Below is a small trained network, with its code and all its weights. Each question gives an input and a class and asks what happens when units are switched off, that is, made to give their printed mean instead of their output.

import numpy as np


def w(rows, s, z=0):
    codes = np.array(rows[::2]) - 128.0
    scale = np.full(codes.shape[1], s)
    scale[-1] = z or s
    return codes * scale


def norm(h):
    return h / np.sqrt((h * h).mean(-1, keepdims=True) + 1e-5)


def f(y):
    return y / 2 * (1 + np.tanh(0.7978845608 * (y + 0.044715 * y**3)))


def log_softmax(a):
    a = a - a.max(-1, keepdims=True)
    return a - np.log(np.exp(a).sum(-1, keepdims=True))


def net(x, mask):
    res = np.array(x, float).reshape(1, 6) / 4 @ E
    u = 0
    for l in range(2):
        y = f(norm(res) @ A[l][:, :-1].T + A[l][:, -1])
        res = res + np.where(mask[u : u + 3], y, B[l][:, -1]) @ B[l][:, :-1]
        u += 3
    return log_softmax(norm(res)[-1] @ U[:, :-1].T + U[:, -1])


A, B = {}, {}
E = w([
[93,201,161,153,108,176,179],'x0',
[66,207,230,2,121,124,97],'x1',
[114,161,108,123,189,158,95],'x2',
[105,55,203,180,161,124,107],'x3',
[128,125,123,148,108,87,98],'x4',
[144,168,135,164,136,31,88],'x5',
],0.0087)
A[0] = w([
[153,162,207,176,14,138,197,9],'L0N0',
[236,22,162,23,87,88,154,37],'L0N1',
[208,255,176,179,163,20,68,139],'L0N2',
],0.0077,0.0013)
B[0] = w([
[224,158,93,154,192,66,9,198],'L0N0',
[173,179,139,151,86,107,31,209],'L0N1',
[146,68,130,84,69,198,117,253],'L0N2',
],0.013,0.0042)
A[1] = w([
[87,147,202,42,117,44,151,87],'L1N0',
[184,183,163,127,208,221,100,223],'L1N1',
[102,59,252,171,151,90,153,5],'L1N2',
],0.013,0.0028)
B[1] = w([
[74,86,54,248,165,89,240,210],'L1N0',
[166,46,120,110,77,93,34,255],'L1N1',
[211,144,61,59,48,162,216,192],'L1N2',
],0.012,0.0073)
U = w([
[71,104,74,232,153,105,190,200],'0',
[111,89,126,151,94,132,106,175],'1',
[138,120,150,134,137,121,93,243],'2',
[165,140,100,82,95,143,202,129],'3',
[105,98,146,165,135,105,47,52],'4',
[136,103,158,102,107,159,134,115],'5',
[102,200,162,118,187,160,142,3],'6',
[138,245,240,112,201,183,183,4],'7',
],0.012,0.0044)

Each question gives the input, the list of numbers given to net, and the class t.
The units are the neurons (one row each of A and B). Each row of codes is followed by its name. A weight is (code - 128) times the scale printed after its matrix; where a second scale follows, it is the last column's (A, B and U).
mask holds one flag per neuron, layer by layer. A switched-off neuron (its flag False) gives its mean, the last column of its row in B, instead of its output. The means were averaged over made-up inputs and are rounded, as every weight is.
A unit's drop is (log p(t) with every unit on - log p(t) with that unit switched off) / (log p(t) with every unit on - log p(t) with every unit switched off).
The circuit of an input: a set's keep is (log p(t) with only the set's units on - log p(t) with every unit switched off) / (log p(t) with every unit on - log p(t) with every unit switched off). Starting from all 6 units, units are removed one at a time, each time the one whose removal leaves the highest keep (on an exact tie, the one counted first), for as long as the keep stays at least 0.8.
units of the circuit, in order: the units of the circuit, biggest drop first
unit that matters most: the unit with the biggest drop
top k neurons: the k neurons with the biggest drops, biggest first
k most important neurons of layer l: the k neurons of layer l with the biggest drops, biggest first
input [5,-1,-8,-6,5,3], class 2: 2 most important neurons of layer 1 => L1N0; L1N2
input [4,8,-7,-6,2,6], class 0: units of the circuit, in order => L1N0
input [8,-6,0,4,-4,6], class 4: top 4 neurons => L0N0; L1N0; L1N2; L1N1
input [6,-5,-4,-2,1,6], class 4: top 3 neurons => L0N0; L1N2; L1N0
input [-8,8,3,2,3,-8], class 0: units of the circuit, in order => L1N0; L0N2
input [7,-6,-8,-1,-3,-5], class 2: units of the circuit, in order => L0N0; L1N0
input [5,7,7,-8,-8,-2], class 1: top 3 neurons => L1N1; L1N2; L1N0
input [7,5,-5,2,1,3], class 4: units of the circuit, in order => L0N0; L1N2
input [-4,5,8,5,8,2], class 1: top 2 neurons => L0N2; L0N0
input [4,-7,7,8,7,-5], class 3: units of the circuit, in order => L1N2; L0N0; L1N0; L0N1
input [-3,7,5,-2,7,7], class 0: top 2 neurons => L1N0; L0N0
input [8,-6,1,1,5,5], class 4: 2 most important neurons of layer 0 => L0N0; L0N2
input [8,7,3,0,6,-8], class 4: units of the circuit, in order => L1N1; L1N2
input [6,2,-1,-7,-7,8], class 5: top 2 neurons => L0N2; L1N0
input [8,-1,-1,-3,-8,-5], class 1: unit that matters most => L1N1
input [1,8,6,-7,-7,-4], class 0: units of the circuit, in order => L1N0; L0N2; L0N0
input [0,5,5,8,-6,-5], class 3: units of the circuit, in order => L1N2; L0N2
input [1,6,5,6,5,8], class 5: top 2 neurons => L0N2; L1N2
input [-6,-4,-4,8,-6,-8], class 3: units of the circuit, in order => L1N2; L0N0
input [4,3,2,-2,-6,8], class 5: units of the circuit, in order => L0N2
input [-4,5,2,-2,-6,8], class 5: 2 most important neurons of layer 1 => L1N2; L1N1
input [-2,8,-4,7,8,5], class 0: top 2 neurons => L1N0; L1N1
